Here is a tiny trained network, its code and every weight. The questions are about switching its units off for an input and a class, where a switched-off unit gives its printed mean instead of its output.

import numpy as np


def w(rows, s, z=0):
    codes = np.array(rows[::2]) - 128.0
    scale = np.full(codes.shape[1], s)
    scale[-1] = z or s
    return codes * scale


def f(y):
    return np.maximum(y, 0)


def log_softmax(a):
    a = a - a.max(-1, keepdims=True)
    return a - np.log(np.exp(a).sum(-1, keepdims=True))


def net(x, mask):
    res = np.array(x, float).reshape(1, 6) / 4 @ E
    y = f(res @ A[0][:, :-1].T + A[0][:, -1])
    res = res + np.where(mask, y, B[0][:, -1]) @ B[0][:, :-1]
    return log_softmax(res[-1] @ U[:, :-1].T + U[:, -1])


A, B = {}, {}
E = w([
[158,196,63,91,129,199,57,149,205],'x0',
[143,131,19,218,62,132,182,89,136],'x1',
[153,143,138,153,254,156,147,10,151],'x2',
[176,59,94,77,170,158,210,180,170],'x3',
[163,114,227,182,69,200,140,125,191],'x4',
[7,151,133,149,153,114,162,154,203],'x5',
],0.0086)
A[0] = w([
[176,49,94,73,179,152,214,176,164,30],'n0',
[76,116,48,78,162,77,118,125,77,34],'n1',
[109,141,158,163,117,122,85,110,123,33],'n2',
[136,103,169,167,138,62,172,134,99,57],'n3',
[125,128,212,153,91,201,151,115,163,82],'n4',
[137,111,124,100,64,117,120,168,104,33],'n5',
[107,192,123,112,110,83,92,91,93,53],'n6',
[77,151,134,124,134,119,162,143,158,37],'n7',
[144,141,117,135,181,147,138,68,145,38],'n8',
[131,131,122,131,126,116,125,118,132,72],'n9',
[91,217,174,182,101,91,35,72,81,65],'n10',
[54,158,128,134,140,113,155,126,176,92],'n11',
[98,160,31,81,189,75,129,113,64,45],'n12',
[113,84,147,160,123,82,156,118,92,52],'n13',
[110,123,232,37,199,130,73,161,124,17],'n14',
[149,155,152,151,214,157,148,6,159,11],'n15',
[158,172,86,112,137,172,90,160,180,54],'n16',
[145,197,64,81,126,177,77,133,194,39],'n17',
[44,140,125,148,134,116,163,159,192,54],'n18',
[206,111,123,118,113,135,118,103,84,42],'n19',
[103,89,175,162,151,98,180,80,82,106],'n20',
[141,118,48,184,90,133,168,97,137,13],'n21',
[33,149,116,136,169,121,184,166,169,63],'n22',
[95,169,149,167,102,113,69,67,88,61],'n23',
[155,138,142,153,218,128,136,37,161,36],'n24',
[174,59,100,80,172,148,208,169,164,16],'n25',
[200,97,120,109,108,149,103,101,75,27],'n26',
[104,111,214,31,183,136,58,155,115,52],'n27',
[115,89,150,165,131,118,151,124,89,29],'n28',
[115,121,112,107,23,84,104,248,134,58],'n29',
[221,109,130,104,114,142,108,112,50,87],'n30',
[55,134,155,163,130,133,157,153,183,64],'n31',
[99,91,152,138,111,91,167,133,89,35],'n32',
[159,187,89,122,146,145,84,151,184,47],'n33',
[125,121,58,172,77,114,140,113,139,47],'n34',
[117,85,154,143,122,61,185,92,92,55],'n35',
[118,95,135,119,129,99,146,138,106,35],'n36',
[212,117,127,108,114,135,119,123,62,40],'n37',
[113,128,151,132,46,136,120,188,120,55],'n38',
[114,111,124,130,103,126,133,155,112,4],'n39',
[123,120,26,193,97,148,172,77,131,58],'n40',
[115,49,156,137,127,92,176,149,72,88],'n41',
[98,146,36,92,158,80,132,116,77,56],'n42',
[137,109,138,135,111,120,118,109,132,48],'n43',
[144,114,148,188,71,183,154,112,166,88],'n44',
[163,107,188,147,96,161,135,106,165,64],'n45',
[148,135,209,165,97,169,145,108,168,1],'n46',
[136,169,68,106,124,170,54,135,174,73],'n47',
],0.011,0.0059)
B[0] = w([
[90,97,49,121,44,158,150,154,216,215],'n0',
[189,87,184,103,146,117,88,180,145,189],'n1',
[140,108,109,131,106,127,140,145,164,156],'n2',
[134,169,175,103,107,169,132,102,128,179],'n3',
[178,72,174,109,151,106,76,195,144,206],'n4',
[127,145,80,118,186,135,125,125,92,177],'n5',
[133,104,101,125,95,154,133,163,181,169],'n6',
[134,127,101,152,137,107,90,70,141,152],'n7',
[105,145,93,86,166,125,145,142,85,166],'n8',
[127,131,134,131,129,127,123,134,128,129],'n9',
[88,67,39,106,55,154,169,158,222,230],'n10',
[148,120,102,155,129,103,73,60,125,177],'n11',
[184,84,188,96,146,114,83,210,148,201],'n12',
[124,165,173,108,113,162,142,116,126,174],'n13',
[155,135,144,227,98,76,193,134,89,218],'n14',
[104,158,58,67,195,116,153,180,54,211],'n15',
[107,166,198,109,96,173,143,67,126,182],'n16',
[118,177,213,105,105,181,140,78,124,198],'n17',
[124,116,96,144,147,93,70,61,111,184],'n18',
[105,114,109,151,151,96,81,67,142,174],'n19',
[96,193,185,81,99,198,121,94,126,204],'n20',
[127,123,146,208,106,94,179,140,92,193],'n21',
[143,92,104,156,153,109,61,48,135,190],'n22',
[93,104,69,118,74,156,159,145,192,193],'n23',
[119,172,54,83,206,139,154,172,49,199],'n24',
[78,95,63,117,49,149,147,161,208,201],'n25',
[123,123,102,153,154,103,72,61,138,176],'n26',
[135,136,147,254,99,73,207,139,91,218],'n27',
[127,150,156,97,117,157,137,114,129,157],'n28',
[103,178,50,57,230,125,176,153,40,251],'n29',
[107,114,97,165,154,95,64,46,144,203],'n30',
[138,111,102,133,153,102,70,62,143,181],'n31',
[128,175,154,103,104,172,129,108,111,171],'n32',
[110,161,192,106,108,162,137,95,121,175],'n33',
[134,144,167,195,132,102,173,148,104,189],'n34',
[127,162,184,110,112,175,141,94,127,189],'n35',
[114,138,158,121,115,140,133,125,141,146],'n36',
[115,112,108,164,153,96,63,57,142,182],'n37',
[111,139,73,87,199,131,133,163,74,199],'n38',
[122,141,105,119,160,140,133,107,117,138],'n39',
[130,140,165,222,101,56,200,141,78,217],'n40',
[104,176,169,93,116,179,132,87,141,199],'n41',
[196,75,191,115,144,121,89,194,152,193],'n42',
[113,121,116,114,136,112,124,135,154,133],'n43',
[186,93,188,125,152,100,99,195,132,199],'n44',
[158,81,161,101,131,99,89,169,151,183],'n45',
[179,98,158,109,138,127,84,191,135,183],'n46',
[103,177,206,96,88,190,140,82,122,191],'n47',
],0.0093,0.012)
U = w([
[112,153,61,80,197,136,154,157,62,141],'0',
[115,170,203,103,96,199,131,74,127,168],'1',
[146,123,149,247,103,75,200,141,96,2],'2',
[195,71,176,107,146,117,61,202,152,121],'3',
[92,86,41,124,57,158,152,146,209,236],'4',
[125,106,86,165,156,97,33,22,133,116],'5',
],0.012,0.0008)

Each question gives the input, the list of numbers given to net, and the class t.
The units are the neurons (one row each of A and B). Each row of codes is followed by its name. A weight is (code - 128) times the scale printed after its matrix; where a second scale follows, it is the last column's (A, B and U).
mask holds one flag per neuron, in row order. A switched-off neuron (its flag False) gives its mean, the last column of its row in B, instead of its output. The means were averaged over made-up inputs and are rounded, as every weight is.
A unit's drop is (log p(t) with every unit on - log p(t) with that unit switched off) / (log p(t) with every unit on - log p(t) with every unit switched off).
The circuit of an input: a set's keep is (log p(t) with only the set's units on - log p(t) with every unit switched off) / (log p(t) with every unit on - log p(t) with every unit switched off). Starting from the 12 units with the biggest drops (on a tie, the unit counted first), units are removed one at a time, each time the one whose removal leaves the highest keep (on an exact tie, the one counted first), for as long as the keep stays at least 0.8.
units of the circuit, in order: the units of the circuit, biggest drop first
unit that matters most: the unit with the biggest drop
k most important neurons: the k neurons with the biggest drops, biggest first
drop of u: that unit's drop, to one decimal
input [-6,-8,8,-2,3,6], class 0: 3 most important neurons -> (n15 n24 n40)
input [3,1,1,-7,-7,3], class 3: unit that matters most -> n12
input [7,-4,7,3,4,-6], class 0: 2 most important neurons -> (n15 n24)
input [-2,-8,7,-3,4,5], class 2: 4 most important neurons -> (n14 n27 n29 n38)
input [-8,8,6,4,-5,7], class 1: 2 most important neurons -> (n20 n35)
input [1,5,6,-6,-4,4], class 0: 3 most important neurons -> (n15 n24 n0)
input [-7,-4,0,-8,3,-1], class 4: 2 most important neurons -> (n10 n23)
input [-3,-2,4,-6,-6,6], class 3: 4 most important neurons -> (n12 n1 n42 n0)
input [3,7,-3,7,5,-7], class 2: 4 most important neurons -> (n40 n21 n10 n34)
input [3,7,-6,2,8,4], class 3: 2 most important neurons -> (n44 n4)
input [0,-6,0,-5,-7,2], class 3: 4 most important neurons -> (n12 n1 n42 n40)
input [-1,-5,-4,5,0,5], class 2: 4 most important neurons -> (n27 n14 n10 n23)
input [7,-8,2,6,-1,8], class 2: 2 most important neurons -> (n27 n14)
input [-8,-5,4,-7,-7,-6], class 1: unit that matters most -> n20
input [-6,3,-5,-5,7,-7], class 3: 2 most important neurons -> (n44 n4)
input [5,1,-3,-6,4,-2], class 4: 3 most important neurons -> (n10 n23 n20)
input [0,0,-7,5,4,-6], class 0: drop of n29 -> 1.0
input [-7,1,8,-8,4,-8], class 0: drop of n8 -> 0.1
input [-2,-7,1,6,-6,-3], class 2: drop of n27 -> 0.8
input [6,5,-5,-6,-2,8], class 5: units of the circuit, in order -> (n18)
input [4,-6,4,-8,4,1], class 4: drop of n10 -> 0.9
